Here is a tiny trained network, its code and every weight. The questions are about switching its units off for an input and a class, where a switched-off unit gives its printed mean instead of its output.

import numpy as np


def w(rows, s, z=0):
    codes = np.array(rows[::2]) - 128.0
    scale = np.full(codes.shape[1], s)
    scale[-1] = z or s
    return codes * scale


def f(y):
    return y / 2 * (1 + np.tanh(0.7978845608 * (y + 0.044715 * y**3)))


def log_softmax(a):
    a = a - a.max(-1, keepdims=True)
    return a - np.log(np.exp(a).sum(-1, keepdims=True))


def net(x, mask):
    res = np.array(x, float).reshape(1, 6) / 4 @ E
    y = f(res @ A[0][:, :-1].T + A[0][:, -1])
    res = res + np.where(mask, y, B[0][:, -1]) @ B[0][:, :-1]
    return log_softmax(res[-1] @ U[:, :-1].T + U[:, -1])


A, B = {}, {}
E = w([
[129,103,73,149,94,245,113,143,98,255],'x0',
[170,198,146,175,133,142,61,160,190,177],'x1',
[224,108,167,119,86,68,168,207,52,103],'x2',
[168,121,160,127,37,181,173,30,85,130],'x3',
[176,98,231,63,121,132,58,134,105,210],'x4',
[180,176,94,124,186,59,119,165,49,75],'x5',
],0.0093)
A[0] = w([
[119,133,124,80,121,61,154,37,164,92,173],'neuron 1',
[98,71,58,129,195,152,132,86,99,121,137],'neuron 2',
[64,106,111,135,70,111,217,68,93,74,192],'neuron 3',
[130,124,184,196,105,161,114,74,83,126,122],'neuron 4',
[119,140,86,91,140,108,133,179,170,177,206],'neuron 5',
[103,132,53,101,178,180,160,86,153,140,185],'neuron 6',
[127,93,168,42,143,44,120,239,86,171,165],'neuron 7',
[140,129,164,103,98,138,139,102,211,65,198],'neuron 8',
[116,133,191,128,138,145,68,63,130,184,186],'neuron 9',
[184,72,84,131,69,178,212,55,94,143,246],'neuron 10',
[60,154,55,163,107,154,207,110,125,147,184],'neuron 11',
[160,100,114,114,81,191,113,135,160,205,146],'neuron 12',
[143,155,149,136,43,161,94,135,161,148,158],'neuron 13',
[96,109,156,62,171,127,104,48,168,80,153],'neuron 14',
[81,132,45,154,170,169,39,177,166,127,183],'neuron 15',
[182,175,99,154,116,117,131,196,164,160,212],'neuron 16',
[106,84,65,158,170,198,147,112,130,124,188],'neuron 17',
[96,125,83,127,92,181,111,107,146,189,194],'neuron 18',
[101,87,52,139,83,143,127,108,120,90,163],'neuron 19',
[173,128,144,114,100,87,174,70,114,71,206],'neuron 20',
[141,239,122,217,221,84,116,155,188,103,174],'neuron 21',
[163,126,170,100,130,94,129,1,98,49,158],'neuron 22',
[58,108,115,93,101,74,105,75,142,95,163],'neuron 23',
[167,166,195,69,105,199,138,222,93,238,252],'neuron 24',
[102,119,135,100,118,59,143,123,139,97,168],'neuron 25',
[65,123,56,162,141,189,149,169,161,102,188],'neuron 26',
],0.0088,0.004)
B[0] = w([
[110,190,174,175,132,136,160,156,85,189,207],'neuron 1',
[96,137,118,125,176,99,146,148,97,124,180],'neuron 2',
[104,157,104,165,89,128,213,135,67,131,233],'neuron 3',
[157,124,145,144,125,191,190,131,169,122,172],'neuron 4',
[156,102,76,111,167,93,24,170,143,110,171],'neuron 5',
[114,109,76,204,181,125,163,138,106,151,202],'neuron 6',
[103,57,163,59,102,62,89,178,61,124,216],'neuron 7',
[105,178,142,127,125,162,147,138,131,170,187],'neuron 8',
[145,126,162,83,160,144,123,160,225,133,212],'neuron 9',
[171,94,113,130,82,124,221,102,121,64,246],'neuron 10',
[66,66,34,186,135,60,169,109,118,149,212],'neuron 11',
[181,78,162,142,88,125,121,28,173,170,216],'neuron 12',
[168,113,154,157,64,141,110,135,166,194,186],'neuron 13',
[103,140,187,153,154,94,133,166,144,193,203],'neuron 14',
[146,106,77,182,186,99,2,118,143,101,224],'neuron 15',
[157,82,65,76,77,146,71,117,169,52,181],'neuron 16',
[127,88,71,193,145,114,116,76,94,186,196],'neuron 17',
[163,55,91,160,146,127,113,112,146,199,218],'neuron 18',
[79,135,61,131,113,113,176,117,58,175,179],'neuron 19',
[123,164,181,113,122,153,189,164,95,131,213],'neuron 20',
[104,236,140,124,88,62,37,121,204,88,248],'neuron 21',
[160,164,209,200,137,174,165,135,39,128,229],'neuron 22',
[65,148,155,144,142,118,142,140,108,181,189],'neuron 23',
[132,83,123,61,103,151,102,93,152,127,243],'neuron 24',
[98,200,187,139,132,109,127,154,99,128,184],'neuron 25',
[113,124,85,196,153,67,109,81,126,153,211],'neuron 26',
],0.0079,0.012)
U = w([
[122,97,52,173,254,81,104,79,119,158,21],'0',
[124,53,125,34,146,71,101,194,85,125,245],'1',
[93,119,51,167,82,113,200,129,101,150,134],'2',
[178,66,121,146,56,216,145,71,217,176,139],'3',
[93,208,209,159,159,138,156,167,102,168,179],'4',
[184,113,142,107,132,157,178,132,90,99,101],'5',
[118,118,132,159,193,146,125,166,184,196,2],'6',
[134,201,82,134,87,98,72,162,210,82,138],'7',
],0.0098,0.0012)

Each question gives the input, the list of numbers given to net, and the class t.
The units are the neurons (one row each of A and B). Each row of codes is followed by its name. A weight is (code - 128) times the scale printed after its matrix; where a second scale follows, it is the last column's (A, B and U).
mask holds one flag per neuron, in row order. A switched-off neuron (its flag False) gives its mean, the last column of its row in B, instead of its output. The means were averaged over made-up inputs and are rounded, as every weight is.
A unit's drop is (log p(t) with every unit on - log p(t) with that unit switched off) / (log p(t) with every unit on - log p(t) with every unit switched off).
The circuit of an input: a set's keep is (log p(t) with only the set's units on - log p(t) with every unit switched off) / (log p(t) with every unit on - log p(t) with every unit switched off). Starting from the 12 units with the biggest drops (on a tie, the unit counted first), units are removed one at a time, each time the one whose removal leaves the highest keep (on an exact tie, the one counted first), for as long as the keep stays at least 0.8.
units of the circuit, in order: the units of the circuit, biggest drop first
top k neurons: the k neurons with the biggest drops, biggest first
drop when u is switched off: that unit's drop, to one decimal
input [0,2,-8,-5,5,-6], class 0: units of the circuit, in order : neuron 15
input [1,-4,-7,1,-7,-2], class 0: top 2 neurons : neuron 26; neuron 15
input [8,1,-4,-8,5,-8], class 3: top 2 neurons : neuron 12; neuron 24
input [6,8,-3,-5,0,-6], class 3: top 3 neurons : neuron 12; neuron 13; neuron 24
input [-5,2,6,-3,-3,0], class 7: top 2 neurons : neuron 21; neuron 16
input [2,4,-6,-6,6,-3], class 3: top 3 neurons : neuron 12; neuron 24; neuron 9
input [0,7,1,-6,7,-5], class 1: top 2 neurons : neuron 7; neuron 5
input [-5,4,8,1,-2,7], class 7: top 2 neurons : neuron 21; neuron 16
input [-1,-7,-8,1,5,-3], class 6: top 3 neurons : neuron 9; neuron 18; neuron 20
input [-5,-3,4,-7,0,-2], class 1: top 2 neurons : neuron 7; neuron 22
input [-1,4,2,6,1,4], class 5: drop when neuron 21 is switched off : 0.1
input [6,2,8,-5,3,-3], class 1: drop when neuron 7 is switched off : 1.7
input [-4,0,6,-5,-6,-5], class 7: drop when neuron 21 is switched off : 0.1
input [-4,6,-1,-8,7,-1], class 7: units of the circuit, in order : neuron 21
input [4,-5,0,-4,5,-5], class 3: drop when neuron 12 is switched off : 0.3
